[[  49.561 -206.980   10.983   67.333]
 [ -99.412  -64.754   23.741 -214.411]
 [  31.974 -142.757  -30.916  147.410]] ⇒ 67.333

[ 114.201   51.776    6.918 -152.654   77.439  -50.619] ⇒ -50.619

[  35.7  113.3 -134.8 -190.2   52.1 -147.9] ⇒ -147.9

[[ -8.04 -11.46  -7.36 -17.62 -13.81  -8.08  -8.96]
 [ -7.50  13.83 -15.33 -18.76  -8.00  -9.42  -8.03]] ⇒ -8.96

[-16.0  11.7  -2.8  -2.2  -0.8   5.4] ⇒ 5.4

[ 1.29 15.87  4.08 -9.04] ⇒ -9.04
---
[[-27 -45 -17 -25   6]
 [ 21  32  -2  56   5]
 [  5  21 -12  13 -18]] ans = -12

[  1  69  49 -56] ans = 69

[-59  41 -22  -9  32  10] ans = -9

[ 39  48 -59  17  69] ans = -59

[ 52 -48 -47  47] ans = -48

[ 22  52   7  -3  13  10 -17] ans = 13
---
[[-1, 5, -19, -9, -27, 0, -12, -3, 0, -12, 1],
 [0, -25, 8, -5, 2, -3, 5, -6, 1, 11, -3],
 [0, 44, -18, -36, -15, -1, 24, -22, 0, -30, 1],
 [0, 51, -21, -40, -16, -1, 28, -25, 0, -34, 2],
 [0, 39, -37, -44, -45, -1, 8, -25, 0, -38, 1],
 [0, 31, -12, -21, -7, 0, 16, -13, 0, -20, 1],
 [0, 51, -20, -34, -14, 0, 24, -20, 0, -33, 2],
 [-1, -51, 18, 58, 13, 3, -46, 38, -1, 37, 0],
 [0, 39, -14, -25, -9, 0, 19, -15, 0, -24, 2],
 [0, -47, 49, 71, 62, 4, -20, 42, -1, 51, 0]]
0

[[-35, -35, -35, -35, 32, 33, -2, 34, 1],
 [-35, -34, -36, -34, 12, 70, -16, 70, -5],
 [-12, -11, -14, -11, 11, 54, -12, 53, -3],
 [-25, -26, -23, -25, -25, 17, 51, 19, 58],
 [47, 47, 46, 47, -7, 18, 8, 17, 12],
 [-13, -13, -11, -13, 5, 4, 34, 6, 34],
 [41, 39, 42, 39, -4, -32, 49, -31, 43]]
-35

[[24, -22, 3, 32, -9, 23],
 [23, 30, -32, 50, 26, -10],
 [27, -38, 27, -7, -7, -62],
 [9, 31, -28, -29, -11, -39],
 [-2, 2, 45, -20, -4, -1],
 [-51, 40, -19, 21, -23, -28],
 [-18, -46, -12, -22, 54, 4],
 [3, 11, 21, -45, 5, -8]]
23

[[30, 20, -1, 8, -4, -8, -20, -19, -35, -47, -47, -46, -53],
 [-7, -12, -28, -16, -24, -19, -25, -25, -17, -9, -2, -7, 12],
 [46, 24, 14, 11, 2, -16, -6, -16, -14, -24, -20, -34, -45],
 [-8, -29, -5, -4, -1, 2, 4, 12, 18, 14, 16, 20, 18],
 [2, -9, 3, 9, -2, 3, 6, -2, 2, -8, -1, -1, 15],
 [-8, 3, 5, 1, 6, 6, 8, 7, 5, 0, -4, 13, -3],
 [-56, -35, -35, -27, -9, -17, 0, 5, 18, 18, 39, 36, 44],
 [10, 12, 23, 30, 23, 13, 9, 18, 3, 1, -1, -3, 9],
 [4, 1, 8, 2, 2, 13, -5, 3, -7, -3, -7, 1, 3],
 [41, 41, 25, 17, 18, 8, -2, -17, -10, -22, -27, -42, -27],
 [-9, -1, -16, 8, 9, 4, 4, 6, 5, 15, 11, 15, 32],
 [-16, -6, -4, 15, 10, 19, 18, 24, 30, 27, 20, 40, 40]]
-7

[[25, -34, 9, 28, 10, 41],
 [-4, 6, 14, 26, 13, 4],
 [6, -31, -11, 50, -10, 30],
 [-39, 12, -27, 69, -29, -17],
 [-37, 49, 46, 14, 43, -41]]
-4

[[-36, -23, 27, -37, 5, -8],
 [50, 30, -2, 25, -4, -6],
 [30, 20, 0, 15, -4, -4],
 [42, 34, 14, 17, -8, -8],
 [34, 24, 0, 14, -2, -6],
 [38, 20, -25, 26, 3, -5]]
50

[[61, 62, 65, -42, -10, -44, -28, 67, -18],
 [36, 37, 38, -7, -9, -8, -16, 39, -12],
 [-12, -9, 26, 53, -30, 52, -23, 26, -26],
 [43, 42, -29, -2, 36, -1, 40, -30, 35],
 [61, 61, 33, -29, 4, -31, -7, 34, -2]]
36
---
[[  1  -1   1   5  -3]
 [ 22   7  17  67 -48]
 [  2  -1   1   2  -1]] ⇒ 2

[[ -5  26  22  45  -1 -71]
 [-12  38   1  -1  -7 -20]
 [ -9   5  44   5 -29  -5]] ⇒ -9

[[ 45  23  26  57]
 [-30 -22 -25 -22]
 [-17  -5  -5 -21]] ⇒ -17

[[ -6  -7  -8  -3   0   5]
 [  9  49  38 -53 -38  29]
 [-10  -9   6   4  -4 -17]] ⇒ -10

[[ -7  12   5  39   9  13 -30]
 [ 40  33 -25   5   9 -22 -30]
 [-47 -20  43  50   9  13  23]] ⇒ -47

[[ 20  28 -17 -61  14 -67  45]
 [  8 -18   0  22   0  30  -3]
 [ 38  12 -23 -52  19 -45  55]] ⇒ 38
---
(-18, -47, 53, -60) → -18
(-42, -13, -71, -18, -63, -48, 23) → -42
(22, -39, 7, -26, -5, 65, 16) → 22
(32, 1, 47, -52, -48) → 32
(-38, 34, -52, -50, 7) → -38
(-24, 59, -9, 19, -5) → -24
(16, -38, 60, 8) → 16
(-34, 31, 48, 51, -61, -28) → -34
(21, 50, 23, 39) → 21
(-54, 23, 12, -36, 20) → -54
---
[ 37  -8 -15  -3  51   2  18]	-3, 51

[[ 59 -32 -53   9  11   7  29]
 [ 27 -46 -35 -22   2 -20   6]
 [ 46   0 -30  29   3  14  21]]	-22, 59

[[-45 -46  47  57  50]
 [ 41  53 -63  36 -63]
 [ -8  68 -34  22 -33]]	-63, 68

[ 59 -30 -25 -17  42]	-25, 59

[-6 -1 42 -5 63 -4 30]	-5, 63

[-61  49 -15 -54  66  43 -19]	-54, 66
---
[-44  30 -68  29  15  49  67] => 67, -44

[[-16  42 -14  -9 -14  -5   2]
 [  6 -61   5  -1   8  -3  13]] => 2, 6

[-14 -68 -35 -21   5 -44 -31] => -31, -14

[[-13 -62 -19  10  20 -28]
 [ -9 -54  -7   6  25 -24]] => -28, -9

[ 31 -58 -10 -63  49  -1] => -1, 31

[[-45 -12 -60  57  16  20]
 [ 19  -5  -8 -32  24 -13]] => 20, 19
---
[[-31 -18  24  27 -52  40 -11]
 [-17 -12 -21  13 -22  41  27]
 [-49 -13   7  32 -21 -64 -37]]
-31

[[ 16   9 -54   3]
 [-10  -7  -8  -5]
 [-34 -21 -71 -13]]
16

[[ 28  -2 -22  -1 -52 -27  32]
 [-43   7   8 -33 -43 -23  17]
 [ 19 -32 -32   0   7  36 -43]]
28

[[ 26   9 -49  10 -18]
 [ 29  17 -61  13 -18]
 [  8  -4  11 -11   1]]
26

[[ 47   9  54  55]
 [ 33 -68  33 -50]
 [ -3  62 -23  26]]
47

[[51  3 -2  0  0 -1  0]
 [ 0  0  0 26 63 10 -1]
 [23 65 10 -1  1  0  0]]
51
---
array([ 34,  46, -55,  -1, -12,   1,  12]) yields 1

array([ 20,  57, -64, -25,  32,   4,  40]) yields 20

array([ 16, -25,   5,  30,  54,  12,   7]) yields 12

array([ 22, -43,  18, -42, -34,  55, -37]) yields -34

array([-1, 45, 54, 51, 47]) yields 47

array([[-12,  -4,   8,  20,  -4],
       [ 47,  -5,  26, -27,  58],
       [ 50, -41,  32, -22,  29]]) yields 8

array([-23,  51,  14,  36, -38]) yields 14

array([-1,  1, 50, 49, 55]) yields 49

array([ 34, -28,  47, -33,  66]) yields 34
---
[[ 6 12 17 -4]
 [30 39 25 -2]
 [46 51 35  1]]
25

[[-16  35  17  -2  10]
 [-12  51  15   0   9]
 [  7 -20 -24 -10  -5]]
0

[[ -1  -1 -40 -29]
 [-12  45  44 -56]
 [  7 -10  -8  27]]
44

[[-42  -8 -54 -17 -22]
 [-51 -28  -2  29 -29]
 [-36   7 -14 -50  56]]
29

[[ 11  16   6 -48 -11]
 [ 63  40  -4  13 -14]
 [  7  -6 -15   9  30]]
13

[[ 31  40 -51 -47]
 [  0 -21 -22  -4]
 [ 44  33  -1 -18]]
-22
---
[[ 54 -42  53  -4 -24]
 [ -9 -52  10   8 -61]] Answer: -42

[[ 31  46  24  62  13   6]
 [ 65 -10   5  32  24   4]
 [  2  53  61  65 -21  35]] Answer: -10

[[-12  -2 -10 -11  18]
 [-26  66  21  23 -38]] Answer: -2

[[-10   1 -20  23  27  24]
 [  4 -23 -14  -9   8  42]
 [ -4  -7   5 -33  22 -56]] Answer: -23

[[ -6   1  45  39]
 [-56  16   8 -29]
 [ 23  -5 -33 -11]] Answer: 16

[[-1 16 10 56 33]
 [-1  4 29 17  7]
 [-1  0 10 -3  0]] Answer: 4
